[[142 133]
 [127 145]
 [121 117]
 [125 124]
 [130 126]
 [130 122]
 [141 142]
 [144 140]
 [146 139]
 [116 116]
 [144 122]
 [102 122]]
:
[[133 142]
 [145 127]
 [117 121]
 [124 125]
 [126 130]
 [122 130]
 [142 141]
 [140 144]
 [139 146]
 [116 116]
 [122 144]
 [122 102]]

[[122 107 142 134 135 112 121 126 134]
 [107 125 127 143 126 116 121 131 133]
 [141 129 140 141 123 115 115 127 128]
 [142 122 137 136 122 106 117 128 132]
 [107 123 124 133 124 125 117 125 139]
 [128 123 126 136 123 115 119 130 137]
 [115 126 146 131 131 115 125 142 114]]
:
[[134 122 107 142 134 135 112 121 126]
 [133 107 125 127 143 126 116 121 131]
 [128 141 129 140 141 123 115 115 127]
 [132 142 122 137 136 122 106 117 128]
 [139 107 123 124 133 124 125 117 125]
 [137 128 123 126 136 123 115 119 130]
 [114 115 126 146 131 131 115 125 142]]

[[121 120 124 121 134 135 126 130 129 134 124 125 130 128]
 [125 129 118 128 129 122 140 126 127 134 132 137 127 123]
 [119 106 124 125 136 127 133 131 136 124 125 120 119 128]
 [115 124 128 114 132 122 130 129 139 131 121 135 127 121]
 [119 110 129 121 137 137 128 136 127 131 125 118 119 134]]
:
[[128 121 120 124 121 134 135 126 130 129 134 124 125 130]
 [123 125 129 118 128 129 122 140 126 127 134 132 137 127]
 [128 119 106 124 125 136 127 133 131 136 124 125 120 119]
 [121 115 124 128 114 132 122 130 129 139 131 121 135 127]
 [134 119 110 129 121 137 137 128 136 127 131 125 118 119]]

[[122 122 116 120 136 142 100]
 [124 127 115 120 130 132 127]
 [135 126 129 149 137 119 120]
 [138 134 143 138 133 115 130]
 [129 129 138 139 122 114 143]
 [115 144 116 131 125 139 122]
 [144 125 136 128 121 120 119]]
:
[[100 122 122 116 120 136 142]
 [127 124 127 115 120 130 132]
 [120 135 126 129 149 137 119]
 [130 138 134 143 138 133 115]
 [143 129 129 138 139 122 114]
 [122 115 144 116 131 125 139]
 [119 144 125 136 128 121 120]]

[[114 139 114 127 136 126 108]
 [139 121 129 118 134 120 134]
 [138 100 128 121 136 131 121]
 [119 130 119 128 122 130 134]]
:
[[108 114 139 114 127 136 126]
 [134 139 121 129 118 134 120]
 [121 138 100 128 121 136 131]
 [134 119 130 119 128 122 130]]

[[125 148 142 131]
 [142 129 142 131]
 [120 149 139 131]
 [125 130 127 128]
 [124 129 125 127]
 [126 122 121 126]
 [123 128 123 127]
 [103 136 111 125]
 [105 144 120 127]
 [129 119 121 126]
 [130 144 144 132]]
:
[[131 125 148 142]
 [131 142 129 142]
 [131 120 149 139]
 [128 125 130 127]
 [127 124 129 125]
 [126 126 122 121]
 [127 123 128 123]
 [125 103 136 111]
 [127 105 144 120]
 [126 129 119 121]
 [132 130 144 144]]

[[106 128 140 125 135 122 147]
 [118 129 117 120 126 128 122]
 [129 124 145 124 128 127 141]
 [138 127 145 122 134 124 141]
 [137 128 130 127 128 127 137]
 [127 129 119 121 125 129 120]
 [119 127 121 122 124 129 123]
 [136 128 129 125 128 127 137]
 [127 126 128 131 123 130 133]
 [129 128 132 124 129 126 139]
 [129 128 127 136 127 130 132]
 [136 128 133 123 130 127 123]]
:
[[147 106 128 140 125 135 122]
 [122 118 129 117 120 126 128]
 [141 129 124 145 124 128 127]
 [141 138 127 145 122 134 124]
 [137 137 128 130 127 128 127]
 [120 127 129 119 121 125 129]
 [123 119 127 121 122 124 129]
 [137 136 128 129 125 128 127]
 [133 127 126 128 131 123 130]
 [139 129 128 132 124 129 126]
 [132 129 128 127 136 127 130]
 [123 136 128 133 123 130 127]]
---
[[140 135 122 132 121]
 [150 120 125 136 133]
 [135 128 132 141 132]]
:
[[120 125]
 [128 132]]

[[148 117 144 124]
 [115 114 140 103]
 [122 149 141 107]]
:
[[114 140]
 [149 141]]

[[140 117 108]
 [127 131 127]
 [128 155 110]]
:
[[131 127]
 [155 110]]

[[118 141 137 123 125]
 [134 104 101 109 132]
 [142 117 120 144 130]]
:
[[104 101]
 [117 120]]

[[140 127 133 157 131]
 [139 124 130 157 130]
 [137 117 133 150 124]]
:
[[124 130]
 [117 133]]

[[130 116 114 143]
 [116 103 130 136]
 [119 142 142 142]]
:
[[103 130]
 [142 142]]

[[140  99 127 117]
 [141  99 127 118]
 [121 141 127 126]
 [134 113 127 127]]
:
[[ 99 127]
 [141 127]]
